Here is a tiny trained network, its code and every weight. The questions are about switching its units off for an input and a class, where a switched-off unit gives its printed mean instead of its output.

import numpy as np


def w(rows, s, z=0):
    codes = np.array(rows[::2]) - 128.0
    scale = np.full(codes.shape[1], s)
    scale[-1] = z or s
    return codes * scale


def norm(h):
    return h / np.sqrt((h * h).mean(-1, keepdims=True) + 1e-5)


def f(y):
    return y / 2 * (1 + np.tanh(0.7978845608 * (y + 0.044715 * y**3)))


def log_softmax(a):
    a = a - a.max(-1, keepdims=True)
    return a - np.log(np.exp(a).sum(-1, keepdims=True))


def net(x, mask):
    res = np.array(x, float).reshape(1, 4) / 4 @ E
    u = 0
    for l in range(2):
        y = f(norm(res) @ A[l][:, :-1].T + A[l][:, -1])
        res = res + np.where(mask[u : u + 6], y, B[l][:, -1]) @ B[l][:, :-1]
        u += 6
    return log_softmax(norm(res)[-1] @ U[:, :-1].T + U[:, -1])


A, B = {}, {}
E = w([
[165,126,79,135,48,117,214],'x0',
[253,25,139,36,76,181,110],'x1',
[138,135,59,90,50,46,113],'x2',
[170,156,200,133,47,100,116],'x3',
],0.0054)
A[0] = w([
[147,36,110,87,170,106,163,249],'0.n1',
[105,109,1,146,68,214,18,252],'0.n2',
[170,160,120,111,216,181,231,98],'0.n3',
[151,122,135,140,145,172,62,4],'0.n4',
[152,132,177,145,158,176,167,154],'0.n5',
[133,137,218,147,112,144,45,35],'0.n6',
],0.0055,0.0016)
B[0] = w([
[108,115,88,151,78,184,194,250],'0.n1',
[169,93,150,142,139,175,228,226],'0.n2',
[7,44,112,203,81,86,107,199],'0.n3',
[106,197,70,106,95,43,158,142],'0.n4',
[73,116,30,217,202,3,84,203],'0.n5',
[41,158,121,43,21,147,99,217],'0.n6',
],0.0056,0.0021)
A[1] = w([
[210,99,212,210,196,183,103,139],'1.n1',
[78,155,159,199,75,181,104,62],'1.n2',
[94,177,61,201,85,125,193,252],'1.n3',
[113,119,242,174,108,202,113,230],'1.n4',
[122,232,253,219,162,53,236,208],'1.n5',
[83,145,152,172,219,141,203,189],'1.n6',
],0.0057,0.0016)
B[1] = w([
[92,118,73,98,164,140,218,154],'1.n1',
[156,161,68,131,166,3,77,156],'1.n2',
[205,96,182,148,105,132,214,251],'1.n3',
[78,159,51,106,116,2,78,199],'1.n4',
[193,156,138,77,170,104,105,254],'1.n5',
[173,15,142,187,146,158,54,217],'1.n6',
],0.0061,0.0038)
U = w([
[222,149,139,157,165,49,146,52],'0',
[92,97,114,138,92,192,223,4],'1',
[85,123,91,75,101,71,85,5],'2',
[82,145,127,108,80,146,105,4],'3',
[74,108,83,23,167,148,130,4],'4',
[101,138,155,110,205,156,70,30],'5',
[113,1,72,182,182,139,151,210],'6',
[209,57,108,67,85,166,168,252],'7',
],0.0064,0.0016)

Each question gives the input, the list of numbers given to net, and the class t.
The units are the neurons (one row each of A and B). Each row of codes is followed by its name. A weight is (code - 128) times the scale printed after its matrix; where a second scale follows, it is the last column's (A, B and U).
mask holds one flag per neuron, layer by layer. A switched-off neuron (its flag False) gives its mean, the last column of its row in B, instead of its output. The means were averaged over made-up inputs and are rounded, as every weight is.
A unit's drop is (log p(t) with every unit on - log p(t) with that unit switched off) / (log p(t) with every unit on - log p(t) with every unit switched off).
The circuit of an input: a set's keep is (log p(t) with only the set's units on - log p(t) with every unit switched off) / (log p(t) with every unit on - log p(t) with every unit switched off). Starting from all 12 units, units are removed one at a time, each time the one whose removal leaves the highest keep (on an exact tie, the one counted first), for as long as the keep stays at least 0.8.
units of the circuit, in order: the units of the circuit, biggest drop first
k most important neurons: the k neurons with the biggest drops, biggest first
k most important neurons of layer l: the k neurons of layer l with the biggest drops, biggest first
drop when u is switched off: that unit's drop, to one decimal
input [-3,-2,8,-1], class 7: units of the circuit, in order -> 0.n2, 0.n5, 1.n3
input [-3,5,-6,3], class 4: units of the circuit, in order -> 1.n1, 1.n6, 1.n3
input [0,-2,-5,6], class 2: most important neuron of layer 0 -> 0.n6
input [-1,6,-7,3], class 4: units of the circuit, in order -> 1.n1, 1.n4, 1.n3
input [5,2,-8,8], class 2: units of the circuit, in order -> 1.n4, 0.n2, 1.n3
input [-4,-3,-4,6], class 2: 2 most important neurons -> 0.n6, 1.n4
input [0,-3,5,1], class 7: 3 most important neurons of layer 1 -> 1.n3, 1.n4, 1.n2
input [0,-3,8,-2], class 7: units of the circuit, in order -> 1.n3, 0.n5, 1.n4
input [4,-4,6,-4], class 7: 2 most important neurons -> 1.n3, 0.n5
input [-4,-4,-3,6], class 2: 2 most important neurons -> 0.n6, 1.n4
input [4,0,-3,6], class 2: 3 most important neurons of layer 1 -> 1.n4, 1.n6, 1.n2
input [-3,-2,-6,6], class 2: 2 most important neurons -> 0.n6, 1.n4
input [-4,8,-8,0], class 4: drop when 1.n4 is switched off -> 0.3
input [-7,8,-6,3], class 4: drop when 1.n1 is switched off -> 0.3
input [8,-7,-6,6], class 0: most important neuron -> 1.n5
input [3,3,0,-3], class 1: drop when 0.n6 is switched off -> -0.1
